Here is a tiny trained network, its code and every weight. The questions are about switching its units off for an input and a target symbol, where a switched-off unit gives its printed mean instead of its output.

import numpy as np


def w(rows, s, z=0):
    codes = np.array(rows[::2]) - 128.0
    scale = np.full(codes.shape[1], s)
    scale[-1] = z or s
    return codes * scale


def f(y):
    return np.maximum(y, 0)


def softmax(a):
    e = np.exp(a - a.max(-1, keepdims=True))
    return e / e.sum(-1, keepdims=True)


def log_softmax(a):
    a = a - a.max(-1, keepdims=True)
    return a - np.log(np.exp(a).sum(-1, keepdims=True))


def net(x, mask):
    ids = ['βγδθλμξπστφψ'.index(c) for c in x.split()]
    T = len(ids)
    res = E[ids] + P[:T]
    u = 0
    for l in range(2):
        r = res
        for j in range(2):
            rows = slice(2 * j, 2 * j + 2)
            q, k, v = (r @ M[l][rows].T for M in (Q, K, V))
            z = softmax(np.where(np.tri(T) > 0, q @ k.T / 2**0.5, -1e9)) @ v
            o = O[l][rows]
            res = res + np.where(mask[u + j], z, o[:, -1]) @ o[:, :-1]
        u += 2
        y = f(res @ A[l][:, :-1].T + A[l][:, -1])
        res = res + np.where(mask[u : u + 4], y, B[l][:, -1]) @ B[l][:, :-1]
        u += 4
    return log_softmax(res[-1] @ U[:, :-1].T + U[:, -1])


Q, K, V, O, A, B = {}, {}, {}, {}, {}, {}
E = w([
[19,138,172,108,165,160,215,83],'β',
[144,31,163,238,4,245,242,60],'γ',
[8,228,154,245,246,235,88,9],'δ',
[35,159,111,60,234,239,199,163],'θ',
[133,191,253,12,194,193,55,253],'λ',
[185,36,67,16,26,8,5,241],'μ',
[45,245,224,190,108,24,18,182],'ξ',
[253,253,251,63,11,224,13,132],'π',
[215,45,6,104,220,244,247,233],'σ',
[4,17,5,249,193,13,4,72],'τ',
[239,253,178,10,150,4,166,87],'φ',
[245,23,14,35,183,25,246,16],'ψ',
],0.0036)
P = w([
[64,226,212,60,227,167,123,5],'0',
[103,182,190,63,122,129,114,94],'1',
[121,157,172,101,107,108,120,135],'2',
[154,157,147,118,97,104,110,162],'3',
[161,156,129,138,72,90,101,190],'4',
[171,141,99,135,63,99,95,210],'5',
[185,146,70,146,49,80,117,212],'6',
[177,135,49,146,43,92,116,232],'7',
[210,145,45,152,41,88,116,226],'8',
],0.0033)
Q[0] = w([
[7,65,109,228,250,240,226,11],'L0H1',
[4,55,114,235,250,240,225,10],'L0H1',
[86,26,6,175,92,65,114,76],'L0H2',
[177,241,248,88,166,144,127,191],'L0H2',
],0.0036)
K[0] = w([
[94,249,246,185,233,250,246,15],'L0H1',
[109,252,245,175,235,249,251,19],'L0H1',
[148,16,11,240,42,71,174,76],'L0H2',
[79,227,236,12,201,179,51,231],'L0H2',
],0.0036)
V[0] = w([
[229,236,220,177,210,255,205,20],'L0H1',
[236,18,23,111,13,56,15,240],'L0H1',
[106,255,242,19,159,138,121,65],'L0H2',
[192,6,21,220,22,6,167,10],'L0H2',
],0.0035)
O[0] = w([
[69,219,88,94,122,249,229,3,174],'L0H1',
[254,39,144,56,29,46,116,249,81],'L0H1',
[65,246,239,28,184,121,150,96,239],'L0H2',
[228,46,10,195,47,14,58,21,1],'L0H2',
],0.0034,0.0032)
A[0] = w([
[183,248,255,91,2,227,52,178,254],'L0N1',
[251,247,254,11,3,24,1,254,244],'L0N2',
[5,193,63,250,209,139,4,24,215],'L0N3',
[79,253,255,8,218,82,51,242,253],'L0N4',
],0.0035,0.003)
B[0] = w([
[195,243,254,123,23,225,81,180,228],'L0N1',
[252,209,253,53,24,52,16,249,219],'L0N2',
[2,117,147,236,219,99,26,15,170],'L0N3',
[75,233,251,44,238,129,86,219,255],'L0N4',
],0.0035,0.0082)
Q[1] = w([
[16,15,6,230,237,136,225,27],'L1H1',
[16,17,6,234,233,128,225,22],'L1H1',
[251,185,239,53,14,11,7,251],'L1H2',
[210,245,208,125,85,9,4,246],'L1H2',
],0.0036)
K[1] = w([
[43,251,249,42,213,141,136,73],'L1H1',
[39,249,248,37,213,130,141,80],'L1H1',
[224,4,36,173,33,141,163,235],'L1H2',
[190,4,9,239,47,139,164,198],'L1H2',
],0.0036)
V[1] = w([
[252,226,209,7,9,218,246,195],'L1H1',
[249,65,17,9,195,4,235,22],'L1H1',
[107,127,79,252,44,252,240,8],'L1H2',
[156,125,180,223,4,5,7,6],'L1H2',
],0.0036)
O[1] = w([
[78,233,6,25,71,251,46,24,227],'L1H1',
[25,251,251,60,5,4,249,9,1],'L1H1',
[241,251,10,240,204,245,211,190,29],'L1H2',
[253,235,217,251,208,7,8,6,89],'L1H2',
],0.0036,0.0081)
A[1] = w([
[219,248,44,174,230,189,29,45,241],'L1N1',
[249,242,78,209,168,150,120,223,215],'L1N2',
[33,222,206,154,143,81,5,5,86],'L1N3',
[56,248,172,30,4,120,247,17,252],'L1N4',
],0.0036,0.003)
B[1] = w([
[149,215,4,250,198,160,13,4,253],'L1N1',
[249,240,15,245,83,125,231,251,220],'L1N2',
[23,91,117,251,177,19,5,4,244],'L1N3',
[60,251,30,14,4,13,249,4,233],'L1N4',
],0.0036,0.0052)
U = w([
[6,52,68,252,235,67,25,108,192],'β',
[230,179,28,214,106,227,29,3,38],'γ',
[248,221,13,209,188,158,133,230,105],'δ',
[99,36,209,15,245,244,93,239,3],'θ',
[77,75,65,7,9,207,238,252,253],'λ',
[45,247,227,146,20,8,241,91,78],'μ',
[150,77,162,135,153,134,150,112,81],'ξ',
[147,79,55,74,107,183,167,65,173],'π',
[111,116,96,112,140,153,218,121,116],'σ',
[242,52,248,217,215,16,176,244,237],'τ',
[128,15,242,68,78,61,24,44,72],'φ',
[41,203,21,77,136,23,216,6,135],'ψ',
],0.0036,0.0035)

Each question gives the input, a string of symbols that net reads in full, and the target symbol t.
The units are the heads (2 rows each of Q, K, V and O) and the neurons (one row each of A and B). Each row of codes is followed by its name. A weight is (code - 128) times the scale printed after its matrix; where a second scale follows, it is the last column's (O, A, B and U).
mask holds one flag per unit, layer by layer, with each layer's heads first. A switched-off unit (its flag False) gives its mean, the last column of its rows in O or B, instead of its output. The means were averaged over made-up inputs and are rounded, as every weight is.
A unit's drop is (log p(t) with every unit on - log p(t) with that unit switched off) / (log p(t) with every unit on - log p(t) with every unit switched off).
The circuit of an input: a set's keep is (log p(t) with only the set's units on - log p(t) with every unit switched off) / (log p(t) with every unit on - log p(t) with every unit switched off). Starting from all 12 units, units are removed one at a time, each time the one whose removal leaves the highest keep (on an exact tie, the one counted first), for as long as the keep stays at least 0.8.
circuit, biggest first: the units of the circuit, biggest drop first
top k neurons: the k neurons with the biggest drops, biggest first
k most important neurons of layer l: the k neurons of layer l with the biggest drops, biggest first
which heads matter: for each layer, one digit per head in row order, 1 if its drop is at least 0.15 and else 0, layers parted by /
input π γ γ γ δ φ θ τ δ, target γ: which heads matter => 01 / 01
input π θ λ γ γ ψ θ μ ξ, target φ: circuit, biggest first => [L0H1, L1H2, L0N2]
input σ ψ π, target μ: which heads matter => 00 / 10
input ψ φ σ λ λ, target λ: which heads matter => 00 / 11
input γ τ π γ δ π σ π λ, target λ: which heads matter => 10 / 11
input δ δ β ψ, target δ: which heads matter => 10 / 11
input π λ λ, target θ: circuit, biggest first => [L1H2, L1H1, L0N4, L0H2]
input γ π γ, target γ: circuit, biggest first => [L1H2, L0N4, L0H2]
input ψ λ θ π, target μ: which heads matter => 01 / 10
input λ π γ, target λ: top 4 neurons => [L0N2, L0N4, L1N3, L1N1]
input ψ γ λ φ, target δ: which heads matter => 00 / 01
input δ γ π π δ, target γ: 2 most important neurons of layer 1 => [L1N1, L1N2]
input τ δ π λ φ θ π π ξ, target τ: which heads matter => 01 / 10
input π δ π λ β λ φ δ π, target γ: top 2 neurons => [L1N1, L0N3]
input λ λ θ π, target γ: which heads matter => 10 / 10
input ψ ψ ψ, target ψ: which heads matter => 00 / 10
input ψ μ ξ, target φ: circuit, biggest first => [L1H2, L0H1, L0N2]
input λ τ γ β ξ, target δ: which heads matter => 00 / 01
input δ ψ σ, target δ: which heads matter => 10 / 01
input δ τ λ π, target τ: which heads matter => 01 / 10
input π φ ξ, target β: top neuron => [L1N3]
input τ θ π γ π θ π λ λ, target δ: top 3 neurons => [L0N4, L1N2, L0N2]
input γ λ λ β δ, target β: top 3 neurons => [L0N3, L0N2, L1N3]
input δ λ δ γ τ φ, target τ: top neuron => [L0N1]
input ξ μ θ δ τ λ, target τ: top neuron => [L0N4]
